array([[122, 134, 132, 136, 126, 128, 139],
       [131, 121, 128, 125, 127, 121, 125],
       [138, 122, 123, 124, 138, 122, 128],
       [124, 130, 138, 130, 125, 128, 130],
       [133, 132, 134, 129, 135, 133, 129],
       [122, 130, 138, 130, 122, 127, 130],
       [151, 109, 118, 112, 143, 118, 113],
       [132, 132, 135, 128, 138, 130, 132],
       [120, 123, 139, 126, 117, 123, 125],
       [137, 121, 133, 119, 137, 124, 122]]) Answer: 122

array([[142, 110, 128, 130, 125, 119, 130],
       [128, 123, 126, 115, 111, 122, 116],
       [140, 128, 136, 117, 103, 115, 133],
       [145, 107, 128, 149, 153, 132, 137],
       [136, 104, 121, 133, 136, 127, 117],
       [131, 109, 121, 121, 120, 123, 113],
       [109, 145, 124, 132, 143, 139, 130],
       [115, 149, 132, 123, 120, 124, 142],
       [119, 139, 127, 137, 146, 140, 131],
       [121, 117, 118, 119, 123, 129, 106],
       [109, 141, 124, 129, 135, 131, 132],
       [120, 137, 125, 135, 145, 142, 122]]) Answer: 122

array([[128, 127, 130, 133, 125, 109, 129, 118, 125, 136, 128, 138, 132,
        138],
       [127, 128, 133, 131, 122, 115, 130, 122, 128, 127, 119, 135, 130,
        129],
       [127, 133, 123, 115, 124, 134, 128, 130, 130, 130, 133, 121, 136,
        124],
       [128, 129, 129, 129, 123, 108, 129, 118, 125, 137, 129, 137, 136,
        138],
       [129, 126, 126, 130, 135, 144, 126, 136, 129, 123, 131, 122, 120,
        124],
       [127, 133, 121, 114, 129, 149, 127, 137, 131, 126, 136, 114, 131,
        119],
       [126, 136, 121, 111, 121, 133, 129, 129, 130, 132, 136, 119, 140,
        124]]) Answer: 124

array([[129, 128, 124, 120, 119, 122, 112, 111, 101],
       [124, 123, 122, 131, 129, 136, 135, 136, 133],
       [126, 130, 133, 134, 135, 145, 146, 150, 151],
       [129, 120, 123, 120, 115, 114, 116, 119, 117],
       [121, 119, 118, 121, 121, 132, 120, 126, 131],
       [124, 122, 127, 134, 131, 138, 131, 146, 140],
       [119, 131, 132, 137, 143, 140, 146, 137, 147],
       [128, 114, 118, 111, 106, 110, 107, 112, 108],
       [121, 125, 126, 124, 129, 133, 131, 127, 135],
       [132, 120, 119, 117, 116, 107, 106, 110, 110],
       [132, 136, 125, 122, 121, 118, 109, 104, 102]]) Answer: 102

array([[137, 136, 125, 122, 119, 127, 131, 124, 142, 132, 145, 125],
       [133, 132, 126, 126, 127, 127, 131, 133, 129, 131, 134, 133],
       [129, 131, 124, 127, 127, 129, 128, 127, 131, 132, 130, 127],
       [134, 131, 126, 126, 128, 128, 131, 132, 130, 130, 133, 132],
       [141, 138, 125, 121, 115, 127, 133, 124, 148, 132, 153, 125],
       [117, 124, 125, 134, 139, 131, 124, 133, 117, 132, 106, 129],
       [129, 121, 126, 131, 132, 126, 128, 121, 122, 124, 130, 127],
       [130, 122, 134, 133, 128, 136, 123, 119, 126, 135, 123, 111],
       [132, 128, 129, 131, 127, 132, 126, 126, 129, 132, 129, 123],
       [128, 139, 148, 128, 116, 124, 129, 138, 139, 129, 126, 131]]) Answer: 131

array([[131, 132, 135, 132, 131, 132, 131, 140, 133, 133, 134],
       [135, 138, 139, 134, 131, 132, 135, 149, 131, 132, 134],
       [132, 134, 140, 134, 133, 131, 133, 131, 131, 133, 129],
       [131, 132, 144, 132, 137, 130, 132, 136, 130, 134, 133],
       [129, 130, 133, 129, 131, 132, 130, 144, 129, 130, 130],
       [131, 133, 133, 129, 132, 130, 129, 135, 129, 130, 131]]) Answer: 131

array([[126, 129, 133, 130, 130, 107, 133, 125, 127, 121, 126, 135, 128,
        134],
       [128, 131, 118, 126, 119, 138, 128, 122, 128, 120, 120, 121, 130,
        126],
       [134, 127, 118, 131, 116, 131, 128, 127, 127, 134, 129, 133, 124,
        115],
       [126, 132, 121, 123, 128, 124, 128, 138, 125, 132, 137, 133, 127,
        129],
       [129, 130, 137, 127, 145, 133, 129, 136, 131, 132, 134, 131, 125,
        132],
       [123, 129, 136, 136, 120, 122, 126, 128, 124, 116, 124, 130, 129,
        118],
       [121, 126, 120, 130, 132, 146, 128, 128, 130, 129, 124, 126, 128,
        142],
       [123, 129, 117, 126, 121, 113, 127, 129, 131, 129, 125, 134, 126,
        140],
       [127, 129, 128, 124, 127, 122, 126, 139, 136, 131, 136, 127, 131,
        131],
       [129, 130, 129, 128, 127, 140, 122, 121, 123, 133, 135, 128, 130,
        122],
       [127, 126, 131, 130, 132, 130, 127, 130, 128, 124, 120, 124, 131,
        137],
       [129, 130, 125, 120, 128, 124, 131, 115, 131, 122, 118, 128, 126,
        130]]) Answer: 130

array([[127, 125, 130, 117, 119, 122],
       [125, 125, 131, 117, 118, 122],
       [127, 126, 131, 117, 119, 123],
       [126, 125, 131, 117, 118, 122],
       [131, 137, 107, 141, 133, 118],
       [127, 119, 149, 115, 125, 140],
       [131, 135, 105, 142, 134, 119],
       [131, 139, 106, 142, 135, 117]]) Answer: 117
---
[[115 146 106 128 146]
 [114 139 110 127 135]
 [116 112 141 127 127]] value 112

[[124 133 125 142 155 146 123]
 [145 104 126 141 142 128 128]
 [105 143 124 128 134 130 135]] value 143

[[136 126 126 132 125 134 130]
 [123 130 117 133 139 121 138]
 [117 107 115 134 150 127 142]] value 107

[[133 127 129 121 128]
 [137 132 135 105 134]
 [123 126 128 128 134]] value 126

[[114 108 142 125 128 132 128]
 [139 143 127 137 114  99 115]
 [119 105 145 124 126 131 130]] value 105

[[112 154 153 126]
 [119 127 141 118]
 [111 108 129 141]] value 108

[[136 138 120 140]
 [138 144 125 115]
 [157 131 102 129]] value 131
---
[125 104 146 121] => 125
[142 125 136 120 106 115 137] => 142
[140 154 113 140 103 130 133] => 140
[106 106 125 153] => 106
[ 99 127 109 115 130 134] => 99
[142 130 138 115  99 115 133] => 142
---
[[127 135 135 120 148]
 [128 134 143 139 138]
 [126 141 155 149 119]] >> 139

[[109  99 146 122 131 140 131]
 [142 114 147 126 137 150 145]] >> 150

[[118 114 128 109 120 105 129]
 [153 107 129 111 101 109 103]
 [127 122 126  98 130 119 125]] >> 109

[[122 137 130 123 143 144]
 [140 142 155 142 143 123]
 [131 141 154 129 148 132]] >> 143

[[117 125 137 138 112 152]
 [146 102 129 143 149 102]
 [114 144 146 154 151 135]] >> 149

[[121 133 148 102 113]
 [126 132 141 109 116]] >> 109
---
[107 124 131 148 117] ans = 107, 117

[[126 135 126 121 142]
 [126 130 140 119 156]] ans = 126, 156

[144 133 139 150 134 142] ans = 144, 142

[112 125 113 107] ans = 112, 107

[[116 136 129 110]
 [137 100 152 126]] ans = 116, 126

[151 129 128 125 135 143 138] ans = 151, 138
---
[146 155 152 130 118] out 118

[131 141 130 150 137 129] out 137

[116 119 105 115 120 137 147] out 120

[150 130 115 127 128 119] out 128

[[129 155 136 134]
 [104 118 122 122]
 [132 119 144 128]] out 104

[126 108 103 126 131 134 154] out 131

[[103 130 133 146 153 100]
 [124 115 134 122 126 115]] out 153
---
[144 150 137 128 136] ⇒ 136
[132 135 136 121 133 152] ⇒ 152
[131 131 154 134 116] ⇒ 116
[116 128 153 131 126 126] ⇒ 126
[143 106 126 140 141] ⇒ 141
[155  99  98 106] ⇒ 106
---
array([[129, 136, 153, 121],
       [115, 136, 107, 127]]) -> 153

array([[137, 156, 123, 101],
       [132, 133, 125, 118]]) -> 123

array([[109, 132, 120, 108],
       [156, 113, 115, 111]]) -> 120

array([[131, 104, 101, 118],
       [142, 119, 104, 111]]) -> 101

array([[104, 147, 111, 132],
       [101, 116, 117, 112]]) -> 111

array([[132, 115, 157, 129],
       [115, 155, 130, 134]]) -> 157
---
[155 122 149 146 134 142 107] >> 107, 155

[114 126 106 130 126 130] >> 130, 114

[134 132 158 109] >> 109, 134

[[134 142 120 116 108 112]
 [125 129 115 137 132 117]
 [128 100 146 120 116 114]] >> 112, 128

[140 103 122 102 107 145 127] >> 127, 140

[[155 122 132 128 139]
 [117 148 123 119 117]] >> 139, 117

[136 117 137 106 113 129 142] >> 142, 136

[153 150 132 146 101] >> 101, 153

[131 140 117 121 112 113 152] >> 152, 131

[140 125 125 120 152] >> 152, 140
